Below are the code and all the weights of a small trained network. Each question names an input and a class and asks about switching units off, where a switched-off unit gives its printed mean instead of its output.

import numpy as np


def w(rows, s, z=0):
    codes = np.array(rows[::2]) - 128.0
    scale = np.full(codes.shape[1], s)
    scale[-1] = z or s
    return codes * scale


def f(y):
    return np.maximum(y, 0)


def log_softmax(a):
    a = a - a.max(-1, keepdims=True)
    return a - np.log(np.exp(a).sum(-1, keepdims=True))


def net(x, mask):
    res = np.array(x, float).reshape(1, 4) / 4 @ E
    y = f(res @ A[0][:, :-1].T + A[0][:, -1])
    res = res + np.where(mask, y, B[0][:, -1]) @ B[0][:, :-1]
    return log_softmax(res[-1] @ U[:, :-1].T + U[:, -1])


A, B = {}, {}
E = w([
[97,88,232,82],'x0',
[151,225,173,1],'x1',
[252,44,88,130],'x2',
[237,254,155,155],'x3',
],0.0089)
A[0] = w([
[86,64,49,211,128],'N1',
[185,105,102,61,111],'N2',
[123,133,60,204,117],'N3',
[208,95,172,101,194],'N4',
[37,100,84,166,198],'N5',
[104,248,49,131,136],'N6',
[182,161,29,114,236],'N7',
[174,82,144,192,255],'N8',
[133,188,110,115,91],'N9',
[225,111,98,5,112],'N10',
[71,197,93,85,188],'N11',
[195,204,88,134,208],'N12',
[42,125,216,109,163],'N13',
[203,134,236,139,204],'N14',
[113,96,137,50,226],'N15',
],0.012,0.0065)
B[0] = w([
[111,2,58,213,251],'N1',
[231,75,160,61,178],'N2',
[106,54,170,221,199],'N3',
[232,158,58,113,216],'N4',
[93,29,90,126,230],'N5',
[67,167,229,204,217],'N6',
[148,104,230,142,233],'N7',
[204,133,32,199,242],'N8',
[46,169,216,182,169],'N9',
[253,133,197,63,218],'N10',
[38,185,211,103,212],'N11',
[130,194,203,235,246],'N12',
[12,81,99,31,235],'N13',
[170,213,47,123,237],'N14',
[175,92,139,43,211],'N15',
],0.0091,0.012)
U = w([
[2,74,170,35,254],'0',
[197,187,73,144,159],'1',
[255,110,202,84,66],'2',
[97,231,223,191,95],'3',
[115,28,77,246,66],'4',
],0.01,0.0053)

Each question gives the input, the list of numbers given to net, and the class t.
The units are the neurons (one row each of A and B). Each row of codes is followed by its name. A weight is (code - 128) times the scale printed after its matrix; where a second scale follows, it is the last column's (A, B and U).
mask holds one flag per neuron, in row order. A switched-off neuron (its flag False) gives its mean, the last column of its row in B, instead of its output. The means were averaged over made-up inputs and are rounded, as every weight is.
A unit's drop is (log p(t) with every unit on - log p(t) with that unit switched off) / (log p(t) with every unit on - log p(t) with every unit switched off).
The circuit of an input: a set's keep is (log p(t) with only the set's units on - log p(t) with every unit switched off) / (log p(t) with every unit on - log p(t) with every unit switched off). Starting from the 12 units with the biggest drops (on a tie, the unit counted first), units are removed one at a time, each time the one whose removal leaves the highest keep (on an exact tie, the one counted first), for as long as the keep stays at least 0.8.
units of the circuit, in order: the units of the circuit, biggest drop first
top k neurons: the k neurons with the biggest drops, biggest first
drop when u is switched off: that unit's drop, to one decimal
input [-6,5,1,-3], class 3: units of the circuit, in order	N6; N1
input [4,-2,5,7], class 1: units of the circuit, in order	N14
input [-1,-4,1,6], class 3: top 4 neurons	N1; N5; N12; N7
input [-6,-7,-6,8], class 3: top 2 neurons	N6; N12
input [2,1,-6,2], class 0: top 2 neurons	N13; N12
input [4,0,3,-2], class 2: top 2 neurons	N1; N15
input [-7,1,5,3], class 2: top 2 neurons	N10; N2
input [-1,-4,-7,-7], class 0: top 2 neurons	N13; N8
input [-5,7,3,8], class 3: drop when N1 is switched off	0.0
input [2,7,3,-7], class 2: drop when N10 is switched off	1.0
input [5,6,-6,2], class 0: drop when N13 is switched off	1.0
